Here is a tiny trained network, its code and every weight. The questions are about switching its units off for an input and a target symbol, where a switched-off unit gives its printed mean instead of its output.

import numpy as np


def w(rows, s, z=0):
    codes = np.array(rows[::2]) - 128.0
    scale = np.full(codes.shape[1], s)
    scale[-1] = z or s
    return codes * scale


def f(y):
    return np.maximum(y, 0)


def softmax(a):
    e = np.exp(a - a.max(-1, keepdims=True))
    return e / e.sum(-1, keepdims=True)


def log_softmax(a):
    a = a - a.max(-1, keepdims=True)
    return a - np.log(np.exp(a).sum(-1, keepdims=True))


def net(x, mask):
    ids = ['ΓΘΛΞΠΦαβδεζστψ'.index(c) for c in x.split()]
    T = len(ids)
    res = E[ids] + P[:T]
    u = 0
    for l in range(2):
        q, k, v = (res @ M[l].T for M in (Q, K, V))
        z = softmax(np.where(np.tri(T) > 0, q @ k.T / 2**0.5, -1e9)) @ v
        res = res + np.where(mask[u], z, O[l][:, -1]) @ O[l][:, :-1]
        u += 1
        y = f(res @ A[l][:, :-1].T + A[l][:, -1])
        res = res + np.where(mask[u : u + 16], y, B[l][:, -1]) @ B[l][:, :-1]
        u += 16
    return log_softmax(res[-1] @ U[:, :-1].T + U[:, -1])


Q, K, V, O, A, B = {}, {}, {}, {}, {}, {}
E = w([
[156,146,108,86,116,162,109,158,136,102,55],'Γ',
[121,80,107,111,112,123,81,136,159,139,95],'Θ',
[169,124,109,158,68,149,116,165,97,134,76],'Λ',
[108,111,106,44,183,162,106,152,191,87,98],'Ξ',
[127,98,74,100,138,130,116,161,155,153,100],'Π',
[167,132,110,63,131,169,91,107,132,114,75],'Φ',
[132,108,109,98,141,121,85,188,178,95,99],'α',
[200,121,144,139,122,189,139,86,103,131,45],'β',
[81,83,188,163,211,125,152,74,153,151,132],'δ',
[94,139,102,83,240,83,143,132,206,135,161],'ε',
[167,121,148,117,213,150,115,50,115,123,161],'ζ',
[188,158,111,188,132,66,143,118,121,185,149],'σ',
[2,116,134,155,57,72,87,147,112,188,143],'τ',
[147,231,117,82,131,89,124,153,137,111,88],'ψ',
],0.021)
P = w([
[105,105,118,116,174,143,137,138,99,254,133],'0',
[132,111,123,108,104,97,121,116,78,131,169],'1',
[155,109,136,114,165,88,166,180,68,151,133],'2',
[117,176,124,215,113,169,87,105,152,134,101],'3',
[129,134,116,154,76,83,156,91,146,42,164],'4',
[144,141,122,128,184,68,180,148,113,111,61],'5',
[132,174,141,204,127,108,129,88,168,112,61],'6',
],0.017)
Q[0] = w([
[156,58,181,7,139,57,186,159,23,167,143],'L0H0',
[134,112,121,131,29,120,158,58,151,1,203],'L0H0',
],0.0088)
K[0] = w([
[128,188,155,155,184,218,58,182,154,248,117],'L0H0',
[174,42,160,70,209,50,211,248,2,161,71],'L0H0',
],0.007)
V[0] = w([
[76,25,143,255,51,91,148,137,98,179,106],'L0H0',
[150,211,126,185,144,144,244,82,81,176,160],'L0H0',
],0.007)
O[0] = w([
[180,162,70,141,96,182,174,178,245,126,241,133],'L0H0',
[86,149,3,196,180,164,114,147,107,108,112,1],'L0H0',
],0.014,0.0042)
A[0] = w([
[123,108,67,109,120,145,33,127,130,110,110,246],'L0N0',
[88,117,198,70,136,120,154,101,164,117,125,84],'L0N1',
[166,102,76,55,80,166,120,79,158,57,73,98],'L0N2',
[94,183,172,32,123,127,147,106,64,182,97,104],'L0N3',
[129,162,130,192,113,146,80,68,220,126,42,254],'L0N4',
[40,143,142,158,30,143,125,202,119,253,116,165],'L0N5',
[79,75,71,158,145,164,92,188,133,75,69,37],'L0N6',
[178,135,167,171,115,130,94,105,64,128,171,70],'L0N7',
[97,122,54,152,125,110,96,147,65,179,87,168],'L0N8',
[102,175,168,135,158,113,102,154,108,75,137,130],'L0N9',
[240,80,143,172,181,127,110,120,186,78,63,156],'L0N10',
[199,140,171,111,109,89,140,124,174,164,154,147],'L0N11',
[155,115,191,125,101,164,255,135,201,124,178,60],'L0N12',
[93,113,136,120,229,112,87,90,149,166,184,91],'L0N13',
[147,134,45,229,124,102,149,118,228,80,163,150],'L0N14',
[109,136,91,142,90,243,202,138,181,124,177,10],'L0N15',
],0.0067,0.0052)
B[0] = w([
[48,58,156,118,172,165,239,171,80,118,159,194],'L0N0',
[140,122,159,207,150,85,108,182,117,186,150,214],'L0N1',
[118,111,156,154,121,125,213,198,146,200,136,177],'L0N2',
[69,67,138,221,75,84,136,233,139,89,133,223],'L0N3',
[149,104,58,82,172,72,222,196,91,75,188,238],'L0N4',
[139,153,90,43,85,129,155,153,110,95,195,167],'L0N5',
[210,142,159,184,79,123,164,52,40,155,159,179],'L0N6',
[86,69,173,87,184,83,102,172,96,123,101,145],'L0N7',
[7,129,173,44,94,161,115,67,103,32,185,191],'L0N8',
[100,103,100,117,98,167,149,77,153,56,89,153],'L0N9',
[131,92,131,70,99,138,235,44,80,172,190,237],'L0N10',
[105,161,141,38,155,102,105,134,107,26,167,245],'L0N11',
[94,147,206,160,67,110,30,53,164,169,99,207],'L0N12',
[152,140,156,138,131,132,54,110,87,123,193,149],'L0N13',
[134,180,186,126,194,203,190,155,74,177,72,241],'L0N14',
[73,166,254,139,83,152,153,122,27,175,127,189],'L0N15',
],0.0055,0.011)
Q[1] = w([
[110,182,192,129,157,197,80,80,68,108,93],'L1H0',
[95,151,2,224,117,147,18,101,143,163,78],'L1H0',
],0.0058)
K[1] = w([
[93,235,116,92,147,77,45,155,86,156,168],'L1H0',
[91,3,78,83,32,223,53,214,107,199,195],'L1H0',
],0.0046)
V[1] = w([
[60,253,77,131,108,40,108,220,147,106,117],'L1H0',
[152,148,111,10,2,165,231,182,116,52,24],'L1H0',
],0.0053)
O[1] = w([
[73,201,159,34,132,98,130,31,104,110,9,88],'L1H0',
[156,154,132,107,141,244,33,197,90,140,150,255],'L1H0',
],0.011,0.0064)
A[1] = w([
[128,117,161,106,72,144,177,147,141,89,109,148],'L1N0',
[88,166,43,71,51,144,99,127,112,166,88,171],'L1N1',
[91,79,131,149,151,146,107,102,157,192,132,126],'L1N2',
[204,145,99,149,82,158,42,224,107,146,149,162],'L1N3',
[74,153,94,177,99,93,77,198,106,126,159,42],'L1N4',
[106,133,71,99,197,103,96,118,160,200,177,176],'L1N5',
[102,119,1,101,160,134,143,109,96,77,138,154],'L1N6',
[92,161,170,62,162,190,67,96,95,121,100,196],'L1N7',
[182,70,212,103,71,96,62,129,200,134,106,87],'L1N8',
[144,24,198,92,76,115,82,91,135,102,77,90],'L1N9',
[189,180,139,113,177,86,105,104,103,166,54,156],'L1N10',
[208,66,144,137,131,195,175,96,123,115,81,58],'L1N11',
[194,161,158,95,68,147,86,75,249,165,165,82],'L1N12',
[164,88,167,156,131,104,112,234,123,125,74,198],'L1N13',
[108,154,178,87,182,120,140,44,51,150,188,93],'L1N14',
[102,81,96,54,96,193,129,160,126,54,122,254],'L1N15',
],0.0077,0.0062)
B[1] = w([
[150,129,120,130,184,77,118,149,168,142,134,209],'L1N0',
[144,117,114,160,184,160,197,92,185,32,133,162],'L1N1',
[109,172,50,151,64,193,126,97,117,142,80,139],'L1N2',
[130,147,216,119,149,107,169,76,182,105,75,243],'L1N3',
[98,164,126,171,99,182,123,154,163,113,116,143],'L1N4',
[151,55,174,135,138,156,142,149,211,108,61,144],'L1N5',
[143,177,117,127,201,185,1,189,161,41,129,188],'L1N6',
[99,125,57,171,141,64,114,54,171,172,176,249],'L1N7',
[227,195,77,157,149,87,113,160,110,137,83,255],'L1N8',
[92,190,134,150,174,145,155,147,125,149,110,249],'L1N9',
[114,95,148,174,88,214,112,100,125,134,140,159],'L1N10',
[57,151,94,121,119,105,79,152,200,105,115,166],'L1N11',
[51,88,80,188,39,142,76,168,100,95,48,178],'L1N12',
[110,64,85,163,139,164,101,108,98,148,199,249],'L1N13',
[169,148,95,72,79,113,111,173,97,63,97,222],'L1N14',
[144,104,168,105,106,115,106,85,144,204,151,253],'L1N15',
],0.0078,0.016)
U = w([
[81,51,180,109,144,91,144,53,175,155,187,107],'Γ',
[161,95,87,151,82,89,79,162,227,113,66,143],'Θ',
[125,177,217,88,151,121,214,54,162,157,188,104],'Λ',
[54,165,162,215,215,97,101,202,114,189,53,2],'Ξ',
[154,29,158,21,105,91,179,50,247,112,183,192],'Π',
[62,60,147,127,94,113,141,89,96,185,171,164],'Φ',
[152,198,194,87,199,4,78,164,154,227,213,155],'α',
[196,104,149,195,220,199,78,143,171,79,151,168],'β',
[133,177,54,224,187,85,243,114,197,179,138,145],'δ',
[74,135,212,53,206,83,201,171,192,94,8,92],'ε',
[210,36,29,143,141,78,92,153,97,27,204,82],'ζ',
[170,227,123,80,153,113,161,229,14,126,97,88],'σ',
[39,217,205,131,119,90,129,209,160,130,187,110],'τ',
[105,224,120,99,180,100,96,63,104,158,124,158],'ψ',
],0.0043,0.0072)

Each question gives the input, a string of symbols that net reads in full, and the target symbol t.
The units are the heads (2 rows each of Q, K, V and O) and the neurons (one row each of A and B). Each row of codes is followed by its name. A weight is (code - 128) times the scale printed after its matrix; where a second scale follows, it is the last column's (O, A, B and U).
mask holds one flag per unit, layer by layer, with each layer's heads first. A switched-off unit (its flag False) gives its mean, the last column of its rows in O or B, instead of its output. The means were averaged over made-up inputs and are rounded, as every weight is.
A unit's drop is (log p(t) with every unit on - log p(t) with that unit switched off) / (log p(t) with every unit on - log p(t) with every unit switched off).
The circuit of an input: a set's keep is (log p(t) with only the set's units on - log p(t) with every unit switched off) / (log p(t) with every unit on - log p(t) with every unit switched off). Starting from the 12 units with the biggest drops (on a tie, the unit counted first), units are removed one at a time, each time the one whose removal leaves the highest keep (on an exact tie, the one counted first), for as long as the keep stays at least 0.8.
units of the circuit, in order: the units of the circuit, biggest drop first
k most important neurons: the k neurons with the biggest drops, biggest first
top k neurons in layer l: the k neurons of layer l with the biggest drops, biggest first
input α α Φ β Θ, target β: 2 most important neurons => [L0N10; L1N7]
input Θ α α ε, target ε: units of the circuit, in order => [L1H0; L1N7]
input β Φ Θ α ε, target ε: units of the circuit, in order => [L1H0; L1N13]
input Θ Θ ψ β β ψ β, target ψ: 2 most important neurons => [L0N14; L0N3]
input α α Θ Θ Ξ Π τ, target Ξ: 2 most important neurons => [L0N3; L1N9]
input Φ τ ψ Θ Θ, target ψ: units of the circuit, in order => [L0H0; L1H0; L1N7]
input β Θ Θ τ Λ, target Θ: top 3 neurons in layer 1 => [L1N12; L1N8; L1N9]
input ε Ξ Θ α Θ, target Θ: units of the circuit, in order => [L0H0; L1N12; L0N12; L1N8]
input α α α β, target α: top neuron in layer 0 => [L0N4]
input α Λ ζ δ Θ Θ, target δ: units of the circuit, in order => [L0H0; L1H0]
input Π α σ Ξ ψ Θ α, target ψ: units of the circuit, in order => [L1H0; L0H0; L1N7]
input δ Ξ τ ζ β β Φ, target β: 2 most important neurons => [L0N4; L1N6]
input ψ Θ Ξ α ε β, target ε: units of the circuit, in order => [L1H0; L0H0; L1N7; L0N1]
input Θ β β α Ξ, target β: units of the circuit, in order => [L0H0; L1N6]
input β Θ α Ξ α δ β, target α: units of the circuit, in order => [L0H0; L1N0; L1N8]
input α α Θ ψ, target ψ: units of the circuit, in order => [L1H0]
input α ζ ψ ζ, target ψ: units of the circuit, in order => [L1H0; L0N10]
input β δ α β Θ ψ, target β: units of the circuit, in order => [L0H0; L1N6; L0N15; L0N12]
input β α α δ α, target α: units of the circuit, in order => [L0H0; L1N0]
input α τ α ζ, target τ: units of the circuit, in order => [L0H0; L0N15; L1N12]
input Π Λ δ Π α α, target Π: top neuron in layer 1 => [L1N9]
input α β ζ ζ ε Ξ Θ, target ε: 2 most important neurons => [L0N8; L0N10]
input Θ Π α, target Θ: 2 most important neurons => [L1N12; L0N12]
input Ξ β α ψ α, target α: top 2 neurons in layer 0 => [L0N11; L0N1]
input α Θ σ, target σ: 3 most important neurons => [L1N7; L0N11; L1N15]
input Θ ψ α, target ψ: 3 most important neurons => [L0N11; L1N7; L0N10]
input δ β β σ α α, target σ: most important neuron => [L0N14]
input ψ ψ β Φ, target ψ: 2 most important neurons => [L1N7; L0N8]
